Below is a small trained network, with its code and all its weights. Each question gives an input and a target symbol and asks what happens when units are switched off, that is, made to give their printed mean instead of their output.

import numpy as np


def w(rows, s, z=0):
    codes = np.array(rows[::2]) - 128.0
    scale = np.full(codes.shape[1], s)
    scale[-1] = z or s
    return codes * scale


def norm(h):
    return h / np.sqrt((h * h).mean(-1, keepdims=True) + 1e-5)


def f(y):
    return y / 2 * (1 + np.tanh(0.7978845608 * (y + 0.044715 * y**3)))


def softmax(a):
    e = np.exp(a - a.max(-1, keepdims=True))
    return e / e.sum(-1, keepdims=True)


def log_softmax(a):
    a = a - a.max(-1, keepdims=True)
    return a - np.log(np.exp(a).sum(-1, keepdims=True))


def net(x, mask):
    ids = ['αβεηθλπσφω'.index(c) for c in x.split()]
    T = len(ids)
    res = E[ids] + P[:T]
    u = 0
    for l in range(2):
        q, k, v = (norm(res) @ M[l].T for M in (Q, K, V))
        z = softmax(np.where(np.tri(T) > 0, q @ k.T / 2**0.5, -1e9)) @ v
        res = res + np.where(mask[u], z, O[l][:, -1]) @ O[l][:, :-1]
        u += 1
        y = f(norm(res) @ A[l][:, :-1].T + A[l][:, -1])
        res = res + np.where(mask[u : u + 4], y, B[l][:, -1]) @ B[l][:, :-1]
        u += 4
    return log_softmax(norm(res)[-1] @ U[:, :-1].T + U[:, -1])


Q, K, V, O, A, B = {}, {}, {}, {}, {}, {}
E = w([
[215,130,84,164],'α',
[205,129,83,165],'β',
[182,134,72,136],'ε',
[192,128,87,161],'η',
[133,98,136,111],'θ',
[146,100,132,123],'λ',
[139,113,167,115],'π',
[72,136,169,228],'σ',
[113,65,19,252],'φ',
[52,231,155,141],'ω',
],0.02)
P = w([
[76,129,154,125],'0',
[90,121,173,128],'1',
[111,121,168,142],'2',
[139,128,157,142],'3',
[160,135,147,155],'4',
[188,138,132,174],'5',
[204,146,120,179],'6',
[233,148,115,182],'7',
[231,141,113,186],'8',
[254,152,103,210],'9',
],0.012)
Q[0] = w([
[170,102,58,2],'L0H0',
[83,171,86,75],'L0H0',
],0.0087)
K[0] = w([
[47,41,159,220],'L0H0',
[119,39,114,2],'L0H0',
],0.0086)
V[0] = w([
[107,254,172,170],'L0H0',
[126,246,98,79],'L0H0',
],0.012)
O[0] = w([
[74,247,193,206,245],'L0H0',
[65,224,73,107,2],'L0H0',
],0.011,0.0027)
A[0] = w([
[95,148,93,9,2],'L0N0',
[143,127,110,141,64],'L0N1',
[137,153,112,128,18],'L0N2',
[89,102,108,161,116],'L0N3',
],0.014,0.0051)
B[0] = w([
[197,252,240,26,109],'L0N0',
[70,138,149,101,123],'L0N1',
[140,86,255,220,2],'L0N2',
[172,133,79,85,133],'L0N3',
],0.0087,0.00098)
Q[1] = w([
[159,190,250,53],'L1H0',
[205,253,134,228],'L1H0',
],0.0056)
K[1] = w([
[184,134,38,238],'L1H0',
[153,199,50,2],'L1H0',
],0.006)
V[1] = w([
[213,195,224,6],'L1H0',
[184,184,48,2],'L1H0',
],0.0095)
O[1] = w([
[79,137,225,4,117],'L1H0',
[66,105,101,81,1],'L1H0',
],0.021,0.0043)
A[1] = w([
[6,107,133,18,210],'L1N0',
[149,26,94,116,148],'L1N1',
[190,233,67,122,254],'L1N2',
[113,190,35,136,126],'L1N3',
],0.014,0.0052)
B[1] = w([
[247,242,73,102,157],'L1N0',
[110,146,128,59,162],'L1N1',
[13,56,201,122,254],'L1N2',
[40,125,144,96,147],'L1N3',
],0.014,0.011)
U = w([
[72,108,130,86,94],'α',
[80,86,119,104,136],'β',
[137,192,117,87,254],'ε',
[85,96,113,110,85],'η',
[130,106,139,89,127],'θ',
[145,83,142,93,64],'λ',
[155,117,250,90,141],'π',
[184,198,158,221,100],'σ',
[179,98,68,185,208],'φ',
[43,226,180,160,134],'ω',
],0.018,0.0063)

Each question gives the input, a string of symbols that net reads in full, and the target symbol t.
The units are the heads (2 rows each of Q, K, V and O) and the neurons (one row each of A and B). Each row of codes is followed by its name. A weight is (code - 128) times the scale printed after its matrix; where a second scale follows, it is the last column's (O, A, B and U).
mask holds one flag per unit, layer by layer, with each layer's heads first. A switched-off unit (its flag False) gives its mean, the last column of its rows in O or B, instead of its output. The means were averaged over made-up inputs and are rounded, as every weight is.
A unit's drop is (log p(t) with every unit on - log p(t) with that unit switched off) / (log p(t) with every unit on - log p(t) with every unit switched off).
The circuit of an input: a set's keep is (log p(t) with only the set's units on - log p(t) with every unit switched off) / (log p(t) with every unit on - log p(t) with every unit switched off). Starting from all 10 units, units are removed one at a time, each time the one whose removal leaves the highest keep (on an exact tie, the one counted first), for as long as the keep stays at least 0.8.
units of the circuit, in order: the units of the circuit, biggest drop first
k most important neurons: the k neurons with the biggest drops, biggest first
k most important neurons of layer l: the k neurons of layer l with the biggest drops, biggest first
drop when u is switched off: that unit's drop, to one decimal
input ε φ λ π ω π π, target ε: units of the circuit, in order : L0H0, L1H0, L0N0, L1N0
input ε ω η, target ε: 2 most important neurons : L0N0, L1N0
input β α ω θ ω β φ, target ω: units of the circuit, in order : L0H0, L1N3
input ε η σ α, target ε: units of the circuit, in order : L1H0, L0H0, L0N0, L1N0
input η α σ α λ, target σ: 2 most important neurons of layer 1 : L1N2, L1N3
input φ ε λ λ α, target φ: units of the circuit, in order : L0H0
input π π β β σ λ, target σ: units of the circuit, in order : L1N2, L0H0
input α π σ ω ω β α, target ω: units of the circuit, in order : L0H0, L1N2
input ε π θ φ α β η θ π β, target ε: units of the circuit, in order : L1H0, L0H0, L0N0, L1N0
input ε ω β, target ε: units of the circuit, in order : L0H0, L1H0, L0N0, L1N0
input φ π α, target φ: units of the circuit, in order : L1H0, L0H0
input α π π π π β π ω β φ, target ω: units of the circuit, in order : L0H0, L1H0
input ε η β β σ, target ε: 2 most important neurons : L0N0, L1N0
input π ω π ω θ α, target ω: units of the circuit, in order : L0H0
input ε ω α π, target ε: units of the circuit, in order : L0H0, L1H0, L1N0
input π φ β ω η, target ω: 2 most important neurons of layer 1 : L1N2, L1N3
input φ π ε, target φ: 2 most important neurons of layer 1 : L1N2, L1N3
input ω π θ, target ω: drop when L1N2 is switched off : 0.0
input ω σ ω β, target ω: drop when L0H0 is switched off : 0.7
input φ π σ, target φ: drop when L1H0 is switched off : 0.2
input η λ π π α, target π: most important neuron : L1N1
input σ σ λ β π ε α θ, target σ: 2 most important neurons of layer 1 : L1N1, L1N3
